Here is a tiny trained network, its code and every weight. The questions are about switching its units off for an input and a target symbol, where a switched-off unit gives its printed mean instead of its output.

import numpy as np


def w(rows, s, z=0):
    codes = np.array(rows[::2]) - 128.0
    scale = np.full(codes.shape[1], s)
    scale[-1] = z or s
    return codes * scale


def f(y):
    return y / 2 * (1 + np.tanh(0.7978845608 * (y + 0.044715 * y**3)))


def softmax(a):
    e = np.exp(a - a.max(-1, keepdims=True))
    return e / e.sum(-1, keepdims=True)


def log_softmax(a):
    a = a - a.max(-1, keepdims=True)
    return a - np.log(np.exp(a).sum(-1, keepdims=True))


def net(x, mask):
    ids = ['ΘΞΣΦΨΩαγδεζηλμπτ'.index(c) for c in x.split()]
    T = len(ids)
    res = E[ids] + P[:T]
    u = 0
    for l in range(3):
        q, k, v = (res @ M[l].T for M in (Q, K, V))
        z = softmax(np.where(np.tri(T) > 0, q @ k.T / 3**0.5, -1e9)) @ v
        res = res + np.where(mask[u], z, O[l][:, -1]) @ O[l][:, :-1]
        u += 1
        y = f(res @ A[l][:, :-1].T + A[l][:, -1])
        res = res + np.where(mask[u : u + 4], y, B[l][:, -1]) @ B[l][:, :-1]
        u += 4
    return log_softmax(res[-1] @ U[:, :-1].T + U[:, -1])


Q, K, V, O, A, B = {}, {}, {}, {}, {}, {}
E = w([
[226,118,119,163,107],'Θ',
[168,129,127,222,177],'Ξ',
[128,101,125,125,121],'Σ',
[69,181,152,74,158],'Φ',
[122,111,99,136,120],'Ψ',
[115,130,97,141,106],'Ω',
[206,176,168,93,182],'α',
[127,47,101,145,205],'γ',
[121,103,108,114,128],'δ',
[145,59,141,44,100],'ε',
[76,135,124,88,131],'ζ',
[99,134,68,164,32],'η',
[121,53,134,76,224],'λ',
[153,220,187,189,102],'μ',
[7,107,228,190,224],'π',
[157,189,165,69,38],'τ',
],0.011)
P = w([
[133,254,145,119,197],'0',
[86,156,124,127,143],'1',
[82,98,155,109,107],'2',
[59,81,212,114,70],'3',
[44,88,204,110,81],'4',
[47,94,190,115,91],'5',
],0.0028)
Q[0] = w([
[200,255,212,199,61],'0.h1',
[59,60,127,128,176],'0.h1',
[30,41,36,89,152],'0.h1',
],0.0083)
K[0] = w([
[204,225,101,178,26],'0.h1',
[95,80,141,103,221],'0.h1',
[2,11,153,138,211],'0.h1',
],0.0077)
V[0] = w([
[128,145,151,70,245],'0.h1',
[149,114,4,40,181],'0.h1',
[31,7,216,48,247],'0.h1',
],0.0042)
O[0] = w([
[108,37,155,158,157,173],'0.h1',
[17,127,120,179,231,120],'0.h1',
[91,2,160,65,147,250],'0.h1',
],0.0059,0.0018)
A[0] = w([
[226,134,98,207,247,253],'0.n1',
[84,112,57,47,16,172],'0.n2',
[229,134,172,123,19,136],'0.n3',
[104,161,241,3,83,187],'0.n4',
],0.0053,0.0046)
B[0] = w([
[221,111,253,153,110,237],'0.n1',
[62,106,3,58,15,221],'0.n2',
[204,144,51,67,16,176],'0.n3',
[52,182,157,30,136,253],'0.n4',
],0.0057,0.0028)
Q[1] = w([
[206,214,191,242,201],'1.h1',
[75,167,43,191,80],'1.h1',
[90,85,44,113,2],'1.h1',
],0.0071)
K[1] = w([
[183,208,218,219,219],'1.h1',
[98,225,110,149,32],'1.h1',
[109,183,36,53,1],'1.h1',
],0.0067)
V[1] = w([
[186,89,166,1,135],'1.h1',
[55,107,222,221,206],'1.h1',
[18,123,39,120,22],'1.h1',
],0.0051)
O[1] = w([
[205,200,149,5,95,229],'1.h1',
[122,148,234,214,132,45],'1.h1',
[77,134,3,140,211,251],'1.h1',
],0.0053,0.0025)
A[1] = w([
[7,170,187,253,65,253],'1.n1',
[168,24,209,5,165,196],'1.n2',
[179,123,58,234,68,108],'1.n3',
[71,184,21,168,53,72],'1.n4',
],0.0052)
B[1] = w([
[27,191,252,248,2,185],'1.n1',
[131,71,117,18,198,254],'1.n2',
[214,3,99,151,188,145],'1.n3',
[110,40,90,89,148,191],'1.n4',
],0.0055,0.007)
Q[2] = w([
[177,171,106,29,154],'2.h1',
[200,147,147,243,196],'2.h1',
[2,142,101,126,176],'2.h1',
],0.0064)
K[2] = w([
[174,195,98,78,9],'2.h1',
[210,93,47,208,190],'2.h1',
[2,16,78,48,129],'2.h1',
],0.0052)
V[2] = w([
[190,164,206,156,167],'2.h1',
[31,244,129,88,2],'2.h1',
[252,177,107,106,12],'2.h1',
],0.005)
O[2] = w([
[181,112,160,49,47,33],'2.h1',
[230,247,79,131,254,255],'2.h1',
[216,137,96,197,70,120],'2.h1',
],0.0059,0.0029)
A[2] = w([
[200,57,153,241,56,102],'2.n1',
[149,56,164,155,255,135],'2.n2',
[99,37,159,182,231,166],'2.n3',
[83,199,95,211,128,254],'2.n4',
],0.0069,0.0039)
B[2] = w([
[106,59,106,177,225,193],'2.n1',
[106,188,22,125,2,228],'2.n2',
[105,93,46,173,19,254],'2.n3',
[152,206,109,241,128,205],'2.n4',
],0.0074,0.0066)
U = w([
[54,102,52,239,162,86],'Θ',
[94,25,109,111,51,163],'Ξ',
[150,26,91,2,225,21],'Σ',
[120,148,155,164,139,174],'Φ',
[195,166,208,60,81,142],'Ψ',
[43,183,199,158,55,66],'Ω',
[142,116,130,130,113,26],'α',
[113,141,160,124,135,255],'γ',
[206,169,40,105,131,69],'δ',
[164,214,153,219,39,110],'ε',
[148,121,139,133,95,26],'ζ',
[145,109,132,146,94,46],'η',
[131,117,131,111,165,88],'λ',
[209,15,88,132,155,244],'μ',
[24,227,188,112,238,222],'π',
[90,59,182,223,194,67],'τ',
],0.0064,0.0047)

Each question gives the input, a string of symbols that net reads in full, and the target symbol t.
The units are the heads (3 rows each of Q, K, V and O) and the neurons (one row each of A and B). Each row of codes is followed by its name. A weight is (code - 128) times the scale printed after its matrix; where a second scale follows, it is the last column's (O, A, B and U).
mask holds one flag per unit, layer by layer, with each layer's heads first. A switched-off unit (its flag False) gives its mean, the last column of its rows in O or B, instead of its output. The means were averaged over made-up inputs and are rounded, as every weight is.
A unit's drop is (log p(t) with every unit on - log p(t) with that unit switched off) / (log p(t) with every unit on - log p(t) with every unit switched off).
The circuit of an input: a set's keep is (log p(t) with only the set's units on - log p(t) with every unit switched off) / (log p(t) with every unit on - log p(t) with every unit switched off). Starting from the 12 units with the biggest drops (on a tie, the unit counted first), units are removed one at a time, each time the one whose removal leaves the highest keep (on an exact tie, the one counted first), for as long as the keep stays at least 0.8.
circuit, biggest first: the units of the circuit, biggest drop first
most important unit: the unit with the biggest drop
top k neurons: the k neurons with the biggest drops, biggest first
k most important neurons of layer l: the k neurons of layer l with the biggest drops, biggest first
input Φ Ξ μ, target ε: circuit, biggest first	(0.h1; 1.n2)
input π δ δ λ γ, target Ξ: circuit, biggest first	(0.h1; 2.n3; 2.h1)
input γ μ λ λ Ω, target Ξ: circuit, biggest first	(2.h1; 0.h1)
input η η η, target Θ: circuit, biggest first	(1.h1; 2.h1; 0.n2)
input η Θ π η π λ, target Σ: circuit, biggest first	(0.h1; 1.n2)
input μ Σ τ, target δ: circuit, biggest first	(2.h1; 0.h1; 1.h1; 0.n3)
input η η Θ δ, target Θ: circuit, biggest first	(1.h1; 2.h1; 0.n2; 0.n1)
input Σ η Φ Ω, target Θ: 2 most important neurons of layer 0	(0.n2; 0.n1)
input Φ λ λ λ Ψ, target Ξ: most important unit	0.h1
input Ψ λ Σ Φ η, target Θ: 2 most important neurons of layer 0	(0.n1; 0.n2)
input δ τ γ λ τ ε, target Σ: top 2 neurons	(2.n4; 1.n2)
input τ τ Ω, target δ: circuit, biggest first	(1.h1; 2.h1; 0.h1; 0.n3)
input η α τ Ξ Ω, target δ: top 3 neurons	(0.n3; 0.n4; 0.n2)
input τ λ Ψ η Ψ, target Θ: circuit, biggest first	(1.h1; 0.n2; 2.h1; 0.n1)
input π η Ψ η π η, target Σ: most important neuron of layer 0	(0.n2)
input Σ ζ Σ γ, target Ξ: top 3 neurons	(2.n3; 2.n2; 2.n4)
input η Ω η Σ, target Θ: circuit, biggest first	(1.h1; 2.h1; 0.n2; 0.n1)
input μ ζ τ η δ, target δ: 2 most important neurons of layer 0	(0.n3; 0.n4)
input η η λ δ, target Ξ: 3 most important neurons of layer 2	(2.n3; 2.n4; 2.n1)
input Ξ Ψ Θ λ η, target Ξ: top 3 neurons	(1.n2; 0.n2; 1.n4)
input δ ε η Ω Θ, target μ: 2 most important neurons of layer 2	(2.n1; 2.n2)
input η ζ Ξ, target τ: top 2 neurons	(2.n1; 0.n1)
input τ Θ δ Ξ ζ Φ, target π: top 2 neurons	(2.n3; 0.n4)
input Ψ λ λ λ Ψ Ψ, target Ξ: top 3 neurons	(1.n2; 2.n4; 2.n3)
input μ γ Σ τ ζ, target δ: most important unit	2.h1
